(in the rows, 128 means zero)
Each row is followed by its class; each block has classes of its own.
[109 116 114 105 213 132 120 119  72 129  68 165  93 106 113 154 156 100
 114 188 130 132 102 159 104 122 137 135 149 127 122 133  98  99 159  79] => Nesuv
[129 141 113 165 110 150 151  79 105 149  90 161 128 123 187 137 139 122
 148 164 136  98 145 188  96 131 101  82 106 152 117 111  94 145 159 154] => sipa
[143 133 122 127 164 133 124 116 119  63 148  96 115 129 133 136 128 193
 198 136  94 135 111 162 167  96 114 115 122  62 124 103 136 188 117 118] => sipa
[149 168  88 167 129 146 140 113 126 101  72 131 124 130 136 127 134 140
 169 170 103 117 105 187  87 112 107 126 145 127 105  91 122 149 105 142] => sipa
[141  96 134 131 173 121 152 138 163 133 137 100 107 152 135 148 139 147
 138 102 128 172  91 108 130 150 138 108 127  99 133 148 108 123 165 117] => tuke
[121 121 141 145 181 113 140 183  92 168 117 132 141 104 144 146 151  69
 160 115 139 133 129 148 105 148 123 122 112  90 124 148 126 126 186 163] => Nesuv
[113 113 130 113 176 134 119 124 107 107 101 144 131 114 142 137 136 126
 143 163 176 119 100 139 112 140 156 132 151 125 138 157 113 125 147  81] => lev
[116 113 141 113 181 120 117 158 101 116 106 158 127 108 129 129 137  70
 141 171 196 120  96 109 105 142 145 132 136 140 144 186  99 129 181  95] => lev
[105 159  93 164 124 170 132 106 129 163  62 141 127 132 185 148 152 127
 150 135 134 129 129 138 111 145 115 118 128 165 115 103 125 123 130 140] => Kub
[174 139 123 150 139 103 169 107 137 154 110 133 101 142 139 119  93 141
 137 131 108 163  92 180 114 111 107 107 133 144 137 134 108 119 128 131] => sipa
[147 133 128 130 174 131 163 102 171 150 121 113 116 136 132 118 118 176
 134 119 106 186  66 109 123  98 145 125 150 113 135 137 104  99 108 106] => lev
[130 147 123 116 156 137 116 132  86  90 139 112  78 127 120 146 103 146
 163 128  82 133 112 168 165 103  93 111 131  86 139  59 129 156 117 117] => bidil
[115 163 101 172 128 149 119 130 106 126  79 133 123 111 159 126 137 105
 176 134 116 129 132 149  84 126 103 114 132 151 114 105 119 145 127 153] => nelol
[131 150 108 163 130 137 114 161 116  89  89 157 111  82 129 111 122  53
 174 121 125 116 136 125 107 121 121 122 117 128 117  90  92 136 131 107] => pil
[120 161 106 164  99 147 124 131 111 117  85 165 126 100 159 132 123 104
 185 141 133 126 125 114 114 125 104 125 131 158  92 135 122 147 130 129] => nelol
[113 147 111 153 121 133 121 142 129 123  83 140 119 108 147 137 122 112
 168 150 121 120 117 155 102 133 103 109 138 144 116  99 122 129 136 119] => Kub
[160 117 143 120 213  73 137 208  93 162 120 105 111  95  96 146 122  57
 168 134  93 126 110 169  99 141 112 116 121  99 135 133 109 124 169 144] => nelol
[181 118 115 150 161 102 159  95 143 145 106 123 109 142 127 124  98 151
 147 138 103 153 102 182 109 125 124 118 117 130 149 136  94 125 145 119] => sipa
[112 127 120 128 183 117 134 144 100 114 125 144 125 114 135 130 124  93
 135 145 165 142  80 140 112 126 154 108 167 119 151 181 102 112 144  86] => tuke
[164 130  92 136 134 101 168 129 159 150 120  89 131 134  69 144  91 132
  94 155  98 102 122 136  79 135 135 156 161 118 113 130  81 113 117 113] => Kub
[142  86 119 125 125 108 147 146 123 136 116 161 116 110 128 115 104  90
 146 105  92 125 175 169 184 105 120 112 129 169 128 119  89 107 119 138] => Nesuv
[158 120 114 132 142 116 137 145 115 114 113 125 110 114 128 148 116  96
 165 152  86  89 148 215 114 139 115  70 156 110 110 102 106 128 107 120] => bidil
[135 182 124 121 131 136 111 118  70  91 117 125  81 123 150 149 135 162
 144 126  91 138 110 167 165  98 101 121 125  86 134  33 152 147  70 112] => nelol
[120 147 116 114 178 120 126  98 112 111 102 109  84 112 112 133 130 177
 175 146  44 173 105 170 130  68  79 121 119 107 144  63 115 167 127 138] => Nesuv
[149 119 137 128 208 103 160 146 108 197 110 128 133 108 126 172 161 115
 157 128 109 142 139 179 128 152 132 127 126  86 131 145 117 124 170 124] => lev
[155 121 142 123 174 101 167 149 139 172 128 134 133 114  96 153 158 105
 134 137 111 174 109 146 118 130 133 120 106 100 128 173 102 138 157 142] => tuke
[119 124 128 109 186 156 131 111  96 141 100 151 124  99 138 141 162 111
 130 153 174 126 123 156 122 135 156 134 146 126 130 148 113 127 140  96] => lev
[178 107 149 133 169  95 162 121 106 185 107 135  98 145 143 151 149  75
 100 135 108 138 127 227 120 153 121 109  85 153 139 122  90 108 164 149] => Kub
[207 100 140 140 187 122 165  75 151 165 113 138  73 151 118 130 109 187
 112 130 122 213  58 166 140 100 143 129 107 128 133 150 118 128 150  97] => sipa
[133 112 151 127 165 132 141 167  95 159 115 148 114 106 132 152 162  75
 126 122 153 141 135 128 125 145 125 123 101 104 115 138 124 125 187 161] => Nesuv
[120  78 126 132 112 123 142 127 135 157  97 163 110 117 144 131 129 111
 145 100  94 147 143 182 157 126 119 114 120 184  97 113  92 101 121 111] => nelol
[160 129 190 102  91 120 118 184 139  56 167 134 108 173 101 159 127 127
  85 129 167 157  48 133 163 148 163 134 135 128 126 123 161 126  89 123] => lev
[157 135 114 157 153 142 154  76 136 161  98 133 117 147 152 132 126 162
 144 123  86 183  95 195 123 118 129 114 128 145 138 119 119 107 121 142] => lev
[139 111 139 147 195 136 132 113  92 146  83 162  96 117 173 144 145 120
 147 146 160 139  85 193 110 126 146 106 151 144 139 136 127 129 162  96] => bidil
[109 118 159 120 179 122 138 191  91 154 136 122 136 103 143 148 163  79
 155  97 140 136 138 129 129 158 128 123 119 102 113 154 131 114 162 156] => nelol
[152 136 145 128 179 117 145 153 115 186 116 148 120  92  93 146 156  97
 141 157 119 148 108 155 110 124 118 132 126  93 119 137 127 127 166 127] => lev
[152 148 116 139  94 110 142 192 135 139 160 160 123  92  80 113  59  69
 173 131 113 113 110 188 157 103 106 115 155 141 139 106 101 137  83 121] => lev
[111 105 113 128 191 120 122 121  90 118 109 139 140 123 152 140 141 123
 144 151 160 107 109 163 104 141 160 122 148 121 153 172 109 128 143  86] => pil
[128  73 134 131  97 119 130 139 139 136 137 166 123 123 134 127 103 101
 152 113 111 127 134 162 165 126 119  99  98 178 120 137  98 132 145 126] => pil
[143 135 128 138 180 120 148 177 106 149 117 141 136 109 117 132 156  71
 153 135 121 127 143 158 129 132 120 133 110  97 120 129 111 132 150 151] => tuke
[142  67  67 131 127  96 143 105 150 144  92 103 174 138  99 133 158 157
 169 117   4 108 165 200 145 131 122 160 121 122 122 110 114 106 119 155] => pil
[158 104 149 148 156 104 122 146 142 110 134 120 107 156 139 102 100 121
 135 133 131 163  70 161 125 110 131 110 110 141 145 143 124 124 136 123] => Kub
[134 110 127 134 185 103 147 184 115 177 110 140 129 128 118 139 161  72
 136 124 128 136 132 140 129 154 117 139 124 102 125 146 119 100 176 130] => tuke
[135 118  87 153 170 151 162  90 135 125 106 121  74 158 177  59 133 131
 111  97 103 148 134 142 149  81 102  95 183 150 149  87  92  58 102 132] => tuke
[108 143 165 137 165 130 131 159 129 173 131 135 146 116 131 136 152 110
 161 128 157 152 118 125 100 146 115 147 104 104 113 152 134 154 174 131] => lev
[ 96 101 108 129 188 148 125 123  77 102 116 163 121 108 144 138 145 117
 139 175 184 107  95 156 112 130 143 119 144  93 138 150  93 126 176  76] => tuke
[104 134  90 158 128 120 121 141 139 145  84 148 145  91 133 120 103 113
 196 154 123 116 113 147  89 122 112 101 144 137 136 129 104 131 147 103] => sipa
[137 135 148 132 171  97 143 210 107 147 122 146 131 108 112 137 131  79
 138 134 134 123 115 134 127 133 121 141 119  78 123 111 126 111 155 123] => tuke
[114  87 136 142 135 134 115 128  98 103 129 170 129 117 144 137 139  93
 117 150 173 129  65 180 112 136 166  99 125 125 137 146 106 112 170  93] => tuke
[128 118 135  96 172  97 149 151 118 187 124 128 103 100  97 159 157 116
 126 127 104 148 114 122 122 135 101 130 128  65 106 133 126 115 153  85] => pil
[129 151 133 147 162 136 151 158 119 217  98 144 155 115 146 141 185  89
 160 130 127 111 142 184 107 159 108 150 119 108 112 106 140 118 142 158] => lev
[139 139 147 132 181 132 149 175 109 181  90 140 118 113 118 169 188 107
 136 129 123 132 138 144 116 157 119 146 128  90 122 101 146 116 161 155] => bidil
[153 133 117 148 159 122 122 159  70 100  99 152  92 129 143 147 116  91
 108 153 162  72  94 154 128 117 146 137 136 141 168  63 104 143 140 112] => pil
[146  98 121 117 100 129 151 153 131 135 115 155 107 119 105 137 109  95
 131 128  83 121 140 182 165 111 111 104 142 161  96  99 105 112 102 141] => bidil
[146 116 156 132 116  34 114 107 116  59 177 131 131 121 112 104 114  63
 184 143  55  50 150 247 136 135 106 152 127 124 116 102  56 152 135  36] => lev
[109 144 105 159 102 151 112 125 133 133 109 140 140 126 152 134 136 100
 167 145 141 117 114 145 108 156 116 114 120 153 130 136 124 133 143 138] => Kub
[110 161 127  88 163 145  98 139 103 102 170 112  85 101  69 157 100 156
 157 142  98 162  86 110 150 111 104 112 140  69 131 117 151 158 114  83] => pil
[ 94 110 132 119 183 148 104 140  92 127 134 154 132 108 138 130 136 105
 161 161 177 112  85 161 104 150 150 123 133 124 131 171 107 121 137  79] => nelol
[123 145 111 124 157 140 103 103 107  77 156  93  91 121 111 129 101 179
 172 145  79 135 111 173 153  99  96 112 124  77 151  69 126 160 117 105] => Kub
[141 124 153 122 154 139 147 147 128 153 123 134 113 132 100 157 175 123
 104 129 123 159 120 150 123 152 123 140 108  96 107 108 137 118 156 146] => tuke
[152 100 122 129 174 112 155  86 149 181 118 117 105 160 146 125 112 160
 137 125 106 154  89 175 118 129 120 133 130 147 135 142 108 118 138 114] => Nesuv
[122 167 105 166 128 158 130 133 104 109  96 139 115 118 154 137 127  98
 157 136 131 120 131 152 107 132 110 108 141 142 116  93 121 147 142 150] => tuke
[129  74 121 107 118 134 134 129 137 128 119 160 112 108 115 142 121 127
 150 112  97 141 155 177 183 115 127 107 109 156 104 119 100 141 109 103] => pil
[135 130 135 114 156  94 143 174 106 183 117 136 131  92 108 163 140  79
 145 130 114 139 110 131 113 156 119 121 122  83 134 145 132 102 169 141] => Nesuv
[127 108 137 132 151 100 136 174 109 160 141 135 138 102 104 145 151  81
 150 128 115 120 127 152 113 138 113 125 108  89 121 143 119 139 171 136] => pil
[121 144 135 160 147  94 133 155 110 184 116 121 143 117 149 136 155  90
 149  99  90 127 125 168  99 140 123 125 111 108 138  94 113 108 132 135] => nelol
[122 106 118 121 121 104 135 158 123 136 102 164 102 104 114 141 110  75
 133 119  99 136 133 163 157 106 125 105 131 161 130  97  76 114 113 104] => Nesuv

A new block, with new classes.
[ 81  94  85 155 106 154 149 140 112  85 149 175 147  89 119 145  72 109
 109 106  62 145 142  91 162 146 136 101 166  88 135 139 163  69 184 126] => mip
[ 53  97 108 122 123 128 164 139  97 106 136 156 119  94  83  93 100 107
 112 125  71 128 123 147 147 175 127  69 107  91 139 153 130 106 171 103] => ruf
[183 119  69  91  94 143 176  66 172 107 125 151 106 185 131 130 159 125
 133 204  47 179 117  59  95  88 124 113 130  94 132 132 186 150 165 148] => mip
[112  79 113 132 141 179 171 129  97  80 115 138 145  87  96 109 110 125
  84 103  86 153 110 166 138 136 118 101 125  59 152 166 167 109 167 124] => ruf
[184 156 147 172 145 121 100 148 119  97 109 136 136 115 136 129  86 111
 107  56 127  94 133  95 153 127 135 146 149 169 161  75 143  89  90 116] => magar
[ 30 157  94 196  71 128 133 131  91 147 137 155 143  95 130 187 191 135
 121 158 138 146 124 144 101  95  93 129 122 162 138 140 190 128 136 124] => meru
[ 48  95 100 172  56 120 111 119 119 152 146 138 133 122 104 170 221 165
 134 125 158 152 132 118 125  89 135  94 160 143 148  97 178  83 110 129] => Rimi
[122 118 107 150 146 178 146 116 100 102 150 149 115 101  99 110  99 120
  82 122  71 124 110 107 113 135 141  93 101  77 140 143 170 114 171  90] => mato
[ 80 128 110 172  57  88 144 112 120 147 167 150 127 125 124 127 187 126
 140 138 134 148 109 118 116  93 118  98 124 157 117 105 173 101 122 153] => Rimi
[136 107  76  80  84 128 181  72 136 159 146 158 106 147 120 107 153 146
 154 170 124 112 137  49 150 102 133 129 106  70 133 128 138 114 152 131] => ruf
[ 53 137  77 154  82 115 128 116 106 142 150 183 127 120 116 149 216 120
 149 139 127 177 114 160 115  89 130 100 153 161 160 106 167  99  89 172] => biza
[ 70  92 111 174 112 107 173 130 102  79 116 145 149  89  94 137  74 125
  91 138  87 141 150  81 187 122 118  80 143 106 141 139 185  65 177  76] => magar
[ 43 107  86 131  57  98 139 125 117 150 132 150 171 125 111 149 252 114
 133 145 136 140  90  91 144  96 116  80 128 110 137 108 146 126 111 190] => meru
[147 123 153 147 153 151 111 142 105 130  61  86 102 157  97 109 140 138
  76  68 123  66 145 138 125 128 127 124 131 160 188 109 151 116 116 108] => biza
[ 53 114  87 151  75 104 115 121 130 172 144 115 101 155 124 144 237 129
 140 130 119 134  85 102 111  94 142  70 119 146 132 112 160 122 137 164] => Rimi
[154 108  91 121 120 116 179  74 116 140 159 140 111 166 112 103 147 121
 112 188 102 141 127  84 109  94 129  96 136  99 147 121 180 128 156 133] => biza
[ 86  98 113 152 130 130 164 143  88  64 150 163 147  86  90 125 113 108
  83  99  78 119 129 152 145 149 144  77 156  47 145 131 144 120 163 143] => Rimi
[161 138 163 132 180 129 114 125  98 141  80 108 105 142 130 119 140 113
 107  72 149  39 163 112 165 116 129 119 113 160 168  82 120 114 101 111] => biza
[130 121  69  86 108 115 196  69 163 150 137 127  75 138 114  96 142 162
 105 201  99 111 134 104 135 111 120 100 101 114 136 115 144 123 188 115] => zinu
[179 108  80  71 119 125 186  72 159 140 124 140 103 166 102 101 176 161
 135 183 105 143 154  83 103 100 159 125 108 118 163 130 147 137 157 169] => magar
[127  88  97 106  71  87 212  89 124 117 121 148 176 138  93  89 150 145
 122 176 131 136 133  75 168  86 131 111 131 108 134 122 170 101 151 121] => ruf
[164 118 113  88 122 118 188  71 108 111 134 149 124 168 140 102 160  92
 142 185 113 154 143  63 140  83 151 124 133 110 160 136 153 136 152 170] => mip
[195  94  79  81 119 136 188  70 171 104 132 125 153 173 110 100 193 115
 138 174  87 132 132  78 138  94 151 104 148 106 147  89 137 135 121 166] => mato
[ 49  88  80 156  60  89 153 138  91 132 152 134 159 123  98 160 206 122
 135 141 147 154 125 120 126  94 111 112 115 145 145 147 186 108 111 137] => zinu
[ 56  89  70 171  76 122 127 139  85 127 179 112 115 130 118 170 202 119
 137 137 126 161 125  88  96  80 128 109 127 153 162 131 202 103 114 125] => zinu
[ 87  92  94 141 109 120 177 159  71  93 120 168 154 102 115 120 111  93
  84 143  80 144 147 125 131 157 136 116 115  51 152 181 153 113 178  93] => vovom
[146 137 160 145 139 131 106 149 130 152  34 107 116 116 104 151  90 171
 102  72 162  49 148 126 151 129  95 158 104 169 142 117 142 101 113  81] => meru
[ 52 131 102 134  53 109 156 118 125 124 165 156 140 107  93 132 212 132
 140 143 127 158  98 128 118  98  93 102 124 173 135 109 177 128 107 174] => meru
[ 96  79 120 116 160 142 162 127 116  92 130 144 114  90  85 114 126  83
  81 100  62 158 118 134 142 128 136  82 120  50 133 124 134 107 164 147] => vovom
[ 72 130  84 161  71 113 116 125 117 124 161 134 141 134 125 165 188 126
 142 124 130 157 103 107 125  84 123 111 145 158 134 120 180 114 113 145] => mato
[ 87 115  78 119 149 167 169 139  76  85 115 169 125 104  78 120 114  88
 125  85  72 146 110 100 158 130 162  97 116  72 146 169 155  91 149 116] => biza
[110  77 105 178 123 164 173 140  95  63 155 130 164 104 106 125 115  97
  93 101  65 160 118 123 131 143 164  92 163  76 144 135 177  99 168 112] => Rimi
[148 114 179 159 143 146 108 130 103 148  73  89  92 133 137 129 115 143
  98  70 141  74 157 151 136 113 109 157  98 197 158  97 166 107 130  73] => mato
[162 142 127 132 169 170 110 157 117 108  60  77  81 130 117 138  97 125
 114  72 129  82 128 133 129 113 119 161 122 181 168  90 134 123 111 105] => lir
[ 87 109 103 134 154 184 146 141 110  79 124 150 136  91 102 124 107  94
  84 102  55 156 108  94 141 130 120  91 130  88 140 156 173  94 168  90] => Napal
[154 125 188 153 164 163 123 128 127 140  84  94  73 124 134  96  99 123
 106  64 125  55 163 155 148 117 100 154 118 200 157  92 155  97 108  74] => vovom
[ 32 132 100 167  53 110 134 126 107 147 148 124 127 130 100 136 203 131
 127 142 154 150 100 121 117  91 102 112 128 190 163 115 186 114 111 147] => Napal
[137 123 140 186 149 156 134 138 108 116  56 106 123 122 111 147 106 140
 104  59 137  85 158 135 148 101 154 155 104 186 179 116 175  91 110  98] => lir
[149 150 201 147 147 124 105 139 107 127  55  89  86 134  93 105  86 137
  96  73 153  56 155 136 142 139  99 146  85 167 165 138 128 109  98 103] => mato
[109  90  75  75  94 110 198  72 158 167  97 136 112 163  60 106 159 168
  95 193 113 116 147  79 142  94 119 122 112  94 143 131 164 123 187  98] => Napal
[ 70 137  62 186  77  97 118 129 115 147 161 150 117 114 101 142 205 141
 126 132 144 110 131 114 120  84 102  88 127 159 144 111 177  80 100 129] => biza
[149 135  77  73 102 102 193  80 148 121 122 151 138 181 147 110 160 102
 121 212  76 153 129  57 139  78 109 111 145 129 162 117 160 140 131 157] => meru
[100 103 111 114 137 164 148 123 135 107 110 161 137 120  74  67 112  97
  93 122  62 134 113 116 141 143 128  67 116  70 148 146 125  93 118 128] => lir
[ 65 156 107 134  61 117 128 121 102 135 123 154 140 148  83 158 153 125
 161 122 143 127  89 128 110 126  91  68 116 127 115 135 153 151 105 190] => Rimi
[ 40  95 119 142 112 145 197 106 104 142 135 138 124 117  67  80 106 131
  70 144  76 109 121 133 164 175 128  81 109  86 154 179 167 120 224  93] => magar
[ 73 108 111 151  80  71 136 113 116 140 136 139 123 132  75 127 210 132
 140 115 151 156 113 141 120  85 145  98 104 132 140 120 151 124 106 187] => magar
[ 90 114  96 136 131 175 165 131 115  98  97 137 105 109  96 128  78 115
 106  88  51 153 125 127 145 128 145 142 133  97 127 131 155 105 190  93] => magar
[115 122  81 137 134 130 127 146 134  75 116 156 170 125 102 112 125  81
  85  97  52 152 106  70 147 128 172  66 135  80 140 138 126  91 143 151] => mip
[142  96  68  97 101 121 193  71 130 122 132 139 143 170 138 136 167 117
 135 205  84 160 146  83 117  83 138 101 159 114 156  79 160 141 161 161] => ruf
[ 52  95 117 175  49  88 136 111 119 148 159 120 142 158  95 156 203 150
 126 136 148 141 111 129 108  89 127 106 139 164 141 112 205 149 123 150] => lir
[ 68 126 122 183  67 105 116 115 106 126 151 162 138 128 107 160 165 125
 151 131 133 167 114 116 119  90 105 105 139 172 139 145 211  91  88 136] => mato
[ 84 142  96 169  75  97 110 128  96 137 178 173 139 144 128 135 160  96
 140 142 132 165  94 102  97 104 109  97 137 147 137 152 192 119 102 141] => lir
[100 153 129 138 123 174 129 113 108 104 124 145 118 131 123 124  82 124
  96 122  77 146 124 105 122 138 124 101  98 105 130 167 163 124 157  72] => mato
[134  97  95 112  93  93 218  81 127 130 155 141 133 153 118 126 151 151
 103 204 101 133 151  93 130 107 155 125 137 107 155 111 174 145 191 129] => Rimi
[199 128  74 113 112 131 181  79 167  94 134 142 164 154 155 126 200 121
 121 153 102 132 137  89 139  80 131 127 146  91 129 120 158 146 128 141] => meru
[146 137 163 161 125 123 107 149 113 136  32  84 146 141 140 173 111 147
  90  80 164  85 154 108 157 109 105 172 139 189 156 108 162  96 114  79] => zinu
[ 50 154 127 140  65 125 128 119  97 174 112 126  95 136 138 130 179 135
 114 152 136 129 117 113 106  80  67 129  93 173 142 120 172 133 133 129] => meru
[ 30 138 110 149  61  89 112 110 122 171 131 159 139 145  87 152 229 131
 102 118 151 147 118 128 123 100 115 115 128 139 144 127 165 128 126 143] => Napal
[ 51  89  73 174  60  95 130 125  97 138 168 158 138 124 137 155 235 114
 150 164 128 176 149  88 113  73 156 110 129 141 157 130 174  89 126 152] => mip
[ 29 141  92 133  69 114 138 121 121 144 146 140 154 120  76 162 233 134
 132 127 159 120 114 103 152  91  95 109 156 168 151 119 167 121 103 166] => meru
[154 139  96  69 101  96 177  72 126 146 126 166 134 172 120 113 153 113
 136 154 124 129 145  49 144  97 135 134 107  69 128 151 127 137 151 163] => ruf
[ 55 120 100 178  78  87 124 127 129 146 135 144 157 139 109 177 191 113
 120 171 115 157 106  80 138  85 104 104 135 174 155 133 199 104 109 137] => mip
[123 142 102 108  90 120 196  75 143 129 101 141 111 164 108 119 152 153
 100 183  94 125 146  86 148  99 110 147 141 112 152 149 181 142 188 114] => magar
[ 81  78  91 122 127 185 166 141  99  95 148 156 147  67  68 124 147 123
  97  92  76 131 118 112 133 147 123  87  95  83 155 138 162  96 159 141] => ruf
[ 77  71 115 120 125 152 166 127  84 100 109 151 122 125  90  93 118  99
  96 109  63 135 131 116 145 140 158  83 114  65 156 166 153 111 191 134] => mip
[150 119 140 196 134 114 105 157  94 100  91  88 159 113 105 169 140 135
 102  40 179 104 170 109 149  93 149 161 163 194 172  80 163  80 107 121] => magar
[ 54 135  90 177  66 132 123 113 130 135 160 144 136 124 118 151 182 137
 149 142 144 137 128 101 128  86 102 100 126 160 152 128 180  97  80 135] => Napal
[159  86 193 152 161 143 113 129 107 140  98  65  66 137 101 117  88 125
 107  60 130  57 148 127 140 144 114 142 110 172 166  91 152 106 129  99] => mato
[ 89 107  97 121 138 148 148 141  97  76 134 157 132 112  85 113 116  88
 101 107  54 161 105 117 137 134 121  81 156  98 141 139 168 114 165 117] => magar
[132 139  89 131  96 117 173  68 137 142 129 151  70 154 124 105 163 136
 134 203  81 106 152 100  93 107  86  85 113 168 148 116 190 122 170 119] => ruf
[139 114  78  76  93 111 187  95 149 154  94 143  92 170 124 125 117 149
 126 192  96 124 148  70 137  82 109 158 138 109 141 138 171 120 167 110] => vovom
[ 76 132 102 148  58 105 124 117 114 130 148 172 151 143 128 139 200  90
 171 110 112 183 102 110 114 109 134 108 112 120 115 140 150 119  92 165] => ruf
[114  91 129 117 126 176 154 120  97 112  93 150 106 134 103 108  88 114
 103 112  68 124 138 124 108 158 104  96  97  84 139 160 171 128 182  97] => Napal
[ 58 127  95 204  52  91 149 124  90 127 145 157 176 108  97 166 215 116
 116 138 152 147 108 142 129  96  99  91 116 126 125 115 188 117 111 126] => Rimi
[ 49 131 114 158  52  65 120 123  94 141 154 158 133 135  94 144 181 142
 137 161 158 153 107 133 114  98 120 100 142 181 161 114 183 118  97 151] => mato
[ 93  70 113 169 151 182 167 118 106  75 120 141 129  78  65 135 157 113
  96 120  87 156 121 129 134 151 149  81 116  59 173 170 181  94 154 105] => Napal
[194 118 169 136 151 143 103 140 124 132  59  91  90 143 123 151  72 137
 125  46 149  57 157 112 150 140 108 180 125 155 152  98 141 113  99  79] => meru
[ 59 120  93 155  70  78 147 120 111 145 150 152 131 118 132 111 224 120
 131 160 137 141 128  93 132  74 120  94 119 155 152 141 166  88 114 157] => meru
[130 127  58  89 100 130 190  84 149 111  99 134 143 164  97 141 166 147
 132 185 104 136 138  62 140  58 159 119 109 102 150 125 146 146 140 173] => mip
